Below are the code and all the weights of a small trained network. Each question names an input and a class and asks about switching units off, where a switched-off unit gives its printed mean instead of its output.

import numpy as np


def w(rows, s, z=0):
    codes = np.array(rows[::2]) - 128.0
    scale = np.full(codes.shape[1], s)
    scale[-1] = z or s
    return codes * scale


def f(y):
    return y / 2 * (1 + np.tanh(0.7978845608 * (y + 0.044715 * y**3)))


def log_softmax(a):
    a = a - a.max(-1, keepdims=True)
    return a - np.log(np.exp(a).sum(-1, keepdims=True))


def net(x, mask):
    res = np.array(x, float).reshape(1, 5) / 4 @ E
    y = f(res @ A[0][:, :-1].T + A[0][:, -1])
    res = res + np.where(mask, y, B[0][:, -1]) @ B[0][:, :-1]
    return log_softmax(res[-1] @ U[:, :-1].T + U[:, -1])


A, B = {}, {}
E = w([
[173,148,67,30,106,20,180,150,200],'x0',
[226,195,187,101,78,123,37,33,114],'x1',
[107,145,108,128,127,125,127,111,122],'x2',
[66,65,219,77,7,126,187,78,93],'x3',
[117,161,122,120,114,135,130,142,108],'x4',
],0.011)
A[0] = w([
[104,164,139,130,117,129,127,143,138,108],'n1',
[55,72,144,155,103,184,162,139,135,151],'n2',
[80,94,69,120,166,131,176,216,154,249],'n3',
[67,97,72,132,202,111,220,227,160,49],'n4',
[166,157,53,224,206,155,77,195,144,237],'n5',
[159,170,57,236,253,162,74,212,129,77],'n6',
[141,107,67,20,79,21,214,156,164,2],'n7',
[165,118,148,216,157,184,71,108,64,46],'n8',
[116,64,153,136,141,146,142,142,99,124],'n9',
[208,162,95,84,143,65,102,118,136,127],'n10',
[110,126,201,66,59,94,171,81,136,210],'n11',
[137,93,173,70,84,80,153,99,88,32],'n12',
[250,215,64,103,161,34,40,121,170,125],'n13',
[57,98,138,193,89,167,156,126,98,146],'n14',
[180,170,197,86,89,175,53,28,113,47],'n15',
[189,147,123,65,124,92,67,128,165,114],'n16',
[137,109,77,25,81,3,213,162,174,194],'n17',
[56,77,145,152,119,135,142,152,88,158],'n18',
],0.0074,0.0098)
B[0] = w([
[129,123,153,127,131,117,127,139,139,123],'n1',
[107,96,77,92,131,194,158,170,170,193],'n2',
[67,76,143,127,237,132,78,177,88,249],'n3',
[192,195,188,159,2,64,120,12,150,207],'n4',
[170,171,203,162,24,84,104,38,115,254],'n5',
[69,79,169,169,175,86,39,148,44,224],'n6',
[61,67,190,218,241,57,4,159,1,191],'n7',
[150,187,165,137,75,106,107,104,114,171],'n8',
[120,125,90,94,148,151,140,147,150,155],'n9',
[132,138,78,84,122,158,194,154,191,183],'n10',
[73,83,125,127,193,118,114,162,111,214],'n11',
[163,173,179,155,70,81,104,62,155,147],'n12',
[200,145,44,68,147,197,224,152,210,233],'n13',
[109,110,87,100,163,154,171,187,149,189],'n14',
[79,111,216,229,165,49,15,103,61,184],'n15',
[161,129,87,121,115,174,165,141,165,170],'n16',
[182,182,177,153,31,83,102,52,139,253],'n17',
[126,111,52,107,167,174,152,184,187,187],'n18',
],0.0077,0.016)
U = w([
[83,76,146,161,220,112,90,162,76,185],'0',
[174,176,155,149,5,107,125,58,136,40],'1',
[149,127,35,76,148,209,252,193,202,254],'2',
],0.013,0.0008)

Each question gives the input, the list of numbers given to net, and the class t.
The units are the neurons (one row each of A and B). Each row of codes is followed by its name. A weight is (code - 128) times the scale printed after its matrix; where a second scale follows, it is the last column's (A, B and U).
mask holds one flag per neuron, in row order. A switched-off neuron (its flag False) gives its mean, the last column of its row in B, instead of its output. The means were averaged over made-up inputs and are rounded, as every weight is.
A unit's drop is (log p(t) with every unit on - log p(t) with that unit switched off) / (log p(t) with every unit on - log p(t) with every unit switched off).
The circuit of an input: a set's keep is (log p(t) with only the set's units on - log p(t) with every unit switched off) / (log p(t) with every unit on - log p(t) with every unit switched off). Starting from the 12 units with the biggest drops (on a tie, the unit counted first), units are removed one at a time, each time the one whose removal leaves the highest keep (on an exact tie, the one counted first), for as long as the keep stays at least 0.8.
circuit, biggest first: the units of the circuit, biggest drop first
most important unit: the unit with the biggest drop
top k neurons: the k neurons with the biggest drops, biggest first
drop when u is switched off: that unit's drop, to one decimal
input [-8,3,1,8,2], class 0: most important unit : n15
input [5,-2,1,7,6], class 0: top 2 neurons : (n7; n11)
input [6,1,-4,-3,8], class 2: top 3 neurons : (n13; n4; n10)
input [-6,4,-1,1,3], class 0: top 4 neurons : (n17; n4; n5; n15)
input [2,2,8,0,6], class 2: circuit, biggest first : (n5; n7)
input [0,1,3,4,3], class 0: top 2 neurons : (n13; n5)
input [1,-4,8,8,2], class 0: top 4 neurons : (n13; n7; n11; n10)
input [1,-1,-4,-3,4], class 1: top 2 neurons : (n7; n11)
input [1,-1,0,-5,3], class 1: top 3 neurons : (n5; n7; n11)
input [7,6,-5,0,6], class 2: top 4 neurons : (n13; n5; n10; n4)
input [8,-8,4,4,8], class 0: top 3 neurons : (n7; n3; n5)
input [6,5,-8,-1,5], class 2: top 2 neurons : (n13; n5)
input [3,-4,2,-1,0], class 1: top 2 neurons : (n4; n17)
input [6,-1,1,-7,1], class 1: circuit, biggest first : (n5)
input [5,-7,-6,-6,8], class 1: top 2 neurons : (n4; n5)
input [0,0,6,7,2], class 2: drop when n3 is switched off : 0.2
input [8,5,-7,-6,-1], class 2: drop when n13 is switched off : 1.2
input [2,-8,5,-3,-3], class 1: drop when n5 is switched off : 0.4
